Here is a tiny trained network, its code and every weight. The questions are about switching its units off for an input and a target symbol, where a switched-off unit gives its printed mean instead of its output.

import numpy as np


def w(rows, s, z=0):
    codes = np.array(rows[::2]) - 128.0
    scale = np.full(codes.shape[1], s)
    scale[-1] = z or s
    return codes * scale


def norm(h):
    return h / np.sqrt((h * h).mean(-1, keepdims=True) + 1e-5)


def f(y):
    return np.maximum(y, 0)


def softmax(a):
    e = np.exp(a - a.max(-1, keepdims=True))
    return e / e.sum(-1, keepdims=True)


def log_softmax(a):
    a = a - a.max(-1, keepdims=True)
    return a - np.log(np.exp(a).sum(-1, keepdims=True))


def net(x, mask):
    ids = ['ΔΞΨΩαβγεζηθμπτφ'.index(c) for c in x.split()]
    T = len(ids)
    res = E[ids] + P[:T]
    r = norm(res)
    for j in range(3):
        rows = slice(2 * j, 2 * j + 2)
        q, k, v = (r @ M[0][rows].T for M in (Q, K, V))
        z = softmax(np.where(np.tri(T) > 0, q @ k.T / 2**0.5, -1e9)) @ v
        o = O[0][rows]
        res = res + np.where(mask[j], z, o[:, -1]) @ o[:, :-1]
    y = f(norm(res) @ A[0][:, :-1].T + A[0][:, -1])
    res = res + np.where(mask[3:11], y, B[0][:, -1]) @ B[0][:, :-1]
    return log_softmax(norm(res)[-1] @ U[:, :-1].T + U[:, -1])


Q, K, V, O, A, B = {}, {}, {}, {}, {}, {}
E = w([
[186,162,148,250,155,156,140,122,157,171],'Δ',
[39,115,153,108,116,96,212,180,96,149],'Ξ',
[188,74,76,101,145,159,80,20,135,113],'Ψ',
[211,175,141,102,110,119,176,135,225,114],'Ω',
[137,133,80,154,74,64,144,86,71,92],'α',
[132,84,86,173,219,80,163,165,110,102],'β',
[18,155,168,103,100,121,147,44,115,73],'γ',
[91,11,123,86,165,153,136,142,211,124],'ε',
[158,54,160,167,127,120,69,199,148,170],'ζ',
[70,145,89,160,65,167,102,149,180,108],'η',
[111,175,164,49,166,188,75,166,146,128],'θ',
[99,127,112,73,154,68,104,145,118,9],'μ',
[116,118,67,70,130,156,145,134,58,190],'π',
[77,171,109,164,212,189,153,105,138,109],'τ',
[173,128,214,82,173,90,136,62,70,146],'φ',
],0.02)
P = w([
[105,163,85,139,118,148,130,178,108,101],'0',
[80,178,82,154,125,88,105,137,127,164],'1',
[128,111,93,141,93,189,159,174,95,83],'2',
[66,199,69,129,138,34,57,122,176,186],'3',
[179,96,113,141,84,235,179,179,80,55],'4',
[53,243,64,155,175,2,31,119,189,212],'5',
],0.0082)
Q[0] = w([
[67,173,92,101,179,17,63,112,175,222],'h0',
[110,168,121,152,152,56,98,103,192,168],'h0',
[178,77,153,131,81,251,206,168,66,47],'h1',
[86,149,101,125,156,64,73,113,173,215],'h1',
[105,126,85,100,143,71,65,101,151,189],'h2',
[65,202,92,112,179,6,59,87,205,223],'h2',
],0.011)
K[0] = w([
[199,83,165,144,83,238,196,168,68,41],'h0',
[133,77,149,129,95,231,166,135,86,72],'h0',
[70,183,87,130,170,10,58,97,174,207],'h1',
[161,108,157,135,107,225,181,160,65,16],'h1',
[148,131,168,156,124,189,178,147,91,73],'h2',
[181,76,160,128,82,254,177,159,66,40],'h2',
],0.011)
V[0] = w([
[105,187,174,63,254,104,163,119,108,133],'h0',
[118,243,155,73,71,146,137,76,201,135],'h0',
[157,172,108,202,168,93,115,60,110,223],'h1',
[184,87,51,59,177,183,107,86,131,120],'h1',
[110,138,107,129,136,51,124,44,105,24],'h2',
[61,84,161,201,218,217,58,97,138,62],'h2',
],0.0073)
O[0] = w([
[89,105,219,52,140,85,86,60,222,159,185],'h0',
[18,102,27,136,140,59,36,193,239,144,43],'h0',
[31,242,141,175,198,78,88,101,100,223,67],'h1',
[24,2,154,151,98,171,103,110,59,178,33],'h1',
[124,72,106,111,125,2,29,29,71,82,97],'h2',
[80,98,179,128,221,211,80,155,59,13,4],'h2',
],0.006,0.0025)
A[0] = w([
[165,94,166,146,114,247,197,168,60,51,10],'n0',
[106,114,192,141,1,226,172,61,127,236,1],'n1',
[208,92,114,202,172,213,60,83,163,214,158],'n2',
[67,74,216,196,177,190,46,102,52,65,11],'n3',
[181,91,229,109,197,122,178,37,48,129,19],'n4',
[78,145,70,175,56,212,83,154,131,56,44],'n5',
[75,216,186,145,29,179,88,33,125,55,15],'n6',
[135,41,169,151,113,62,97,73,175,41,22],'n7',
],0.0072,0.006)
B[0] = w([
[99,109,210,220,102,36,23,116,183,196,188],'n0',
[35,135,103,65,115,34,177,228,66,102,200],'n1',
[94,120,248,105,98,146,209,130,49,25,252],'n2',
[231,240,62,22,81,142,125,211,144,210,184],'n3',
[126,98,52,148,245,78,112,182,191,172,198],'n4',
[157,81,76,153,212,49,135,91,149,188,175],'n5',
[162,79,164,143,167,45,61,110,254,209,156],'n6',
[111,171,171,209,81,246,198,84,64,91,183],'n7',
],0.0072,0.0035)
U = w([
[138,160,174,217,113,160,138,109,106,147,241],'Δ',
[87,120,137,104,113,89,206,153,111,132,218],'Ξ',
[137,77,147,98,115,174,128,50,63,81,203],'Ψ',
[196,158,127,92,112,106,179,132,204,112,120],'Ω',
[148,161,76,188,76,44,113,72,70,129,17],'α',
[151,76,55,188,214,95,143,182,123,106,38],'β',
[61,143,177,125,133,92,78,34,164,150,111],'γ',
[93,35,135,119,178,195,146,126,198,121,148],'ε',
[162,63,189,150,89,118,50,190,120,145,130],'ζ',
[104,125,76,194,90,120,71,156,202,170,123],'η',
[110,176,156,55,138,173,43,163,148,113,97],'θ',
[98,139,128,105,142,69,80,146,117,3,42],'μ',
[125,103,68,96,110,177,124,119,62,204,251],'π',
[63,220,93,165,211,184,146,92,123,109,55],'τ',
[159,111,174,102,211,63,119,112,107,172,77],'φ',
],0.011,0.0028)

Each question gives the input, a string of symbols that net reads in full, and the target symbol t.
The units are the heads (2 rows each of Q, K, V and O) and the neurons (one row each of A and B). Each row of codes is followed by its name. A weight is (code - 128) times the scale printed after its matrix; where a second scale follows, it is the last column's (O, A, B and U).
mask holds one flag per unit, heads first, then neurons. A switched-off unit (its flag False) gives its mean, the last column of its rows in O or B, instead of its output. The means were averaged over made-up inputs and are rounded, as every weight is.
A unit's drop is (log p(t) with every unit on - log p(t) with that unit switched off) / (log p(t) with every unit on - log p(t) with every unit switched off).
The circuit of an input: a set's keep is (log p(t) with only the set's units on - log p(t) with every unit switched off) / (log p(t) with every unit on - log p(t) with every unit switched off). Starting from all 11 units, units are removed one at a time, each time the one whose removal leaves the highest keep (on an exact tie, the one counted first), for as long as the keep stays at least 0.8.
units of the circuit, in order: the units of the circuit, biggest drop first
which heads matter: for each layer, one digit per head in row order, 1 if its drop is at least 0.15 and else 0, layers parted by /
input Ξ γ Ψ Δ θ, target τ: units of the circuit, in order : [h1]
input θ π π, target Ξ: units of the circuit, in order : [n1, h2]
input Ξ ε φ, target ζ: units of the circuit, in order : [n0, h1]
input η Ξ Ξ φ η π, target β: which heads matter : 111
input π θ η, target ε: which heads matter : 111
input Ξ Ξ α φ β, target γ: units of the circuit, in order : [h0, h1]
input η π Ξ η, target Ω: which heads matter : 010
input η ε Δ φ π, target γ: units of the circuit, in order : [h0, h1]
input Ω Ξ Ξ φ γ, target γ: which heads matter : 000
input Δ π π α φ, target α: which heads matter : 101
input η η π Ξ ε, target Ω: which heads matter : 011
input Ξ Ω Ξ, target η: which heads matter : 100
input Ξ θ π, target ε: units of the circuit, in order : [h0, h2]
input Ξ τ Ξ Ξ γ, target γ: which heads matter : 100
input Δ μ Ξ π π μ, target Ξ: units of the circuit, in order : [h2, h1]
input φ Ξ Δ, target Ω: which heads matter : 011
input π η μ γ Δ Ξ, target τ: units of the circuit, in order : [h2, h1]
input Δ η Δ Δ μ, target τ: units of the circuit, in order : [h1]
input μ Δ ε μ, target ζ: which heads matter : 111
input π Ξ θ Ψ, target Ψ: units of the circuit, in order : [n2]
input π ζ Δ β, target τ: units of the circuit, in order : [h1, h2]
input α Δ τ Ξ, target θ: which heads matter : 001
input γ Ξ Ω Δ, target η: which heads matter : 101
input Ξ β Δ Ψ, target τ: units of the circuit, in order : [h1, h2]
input μ Δ ζ Ξ, target Δ: which heads matter : 101
input Ξ μ π, target Ψ: units of the circuit, in order : [h2, h1]
input θ Ξ η τ π, target θ: which heads matter : 101
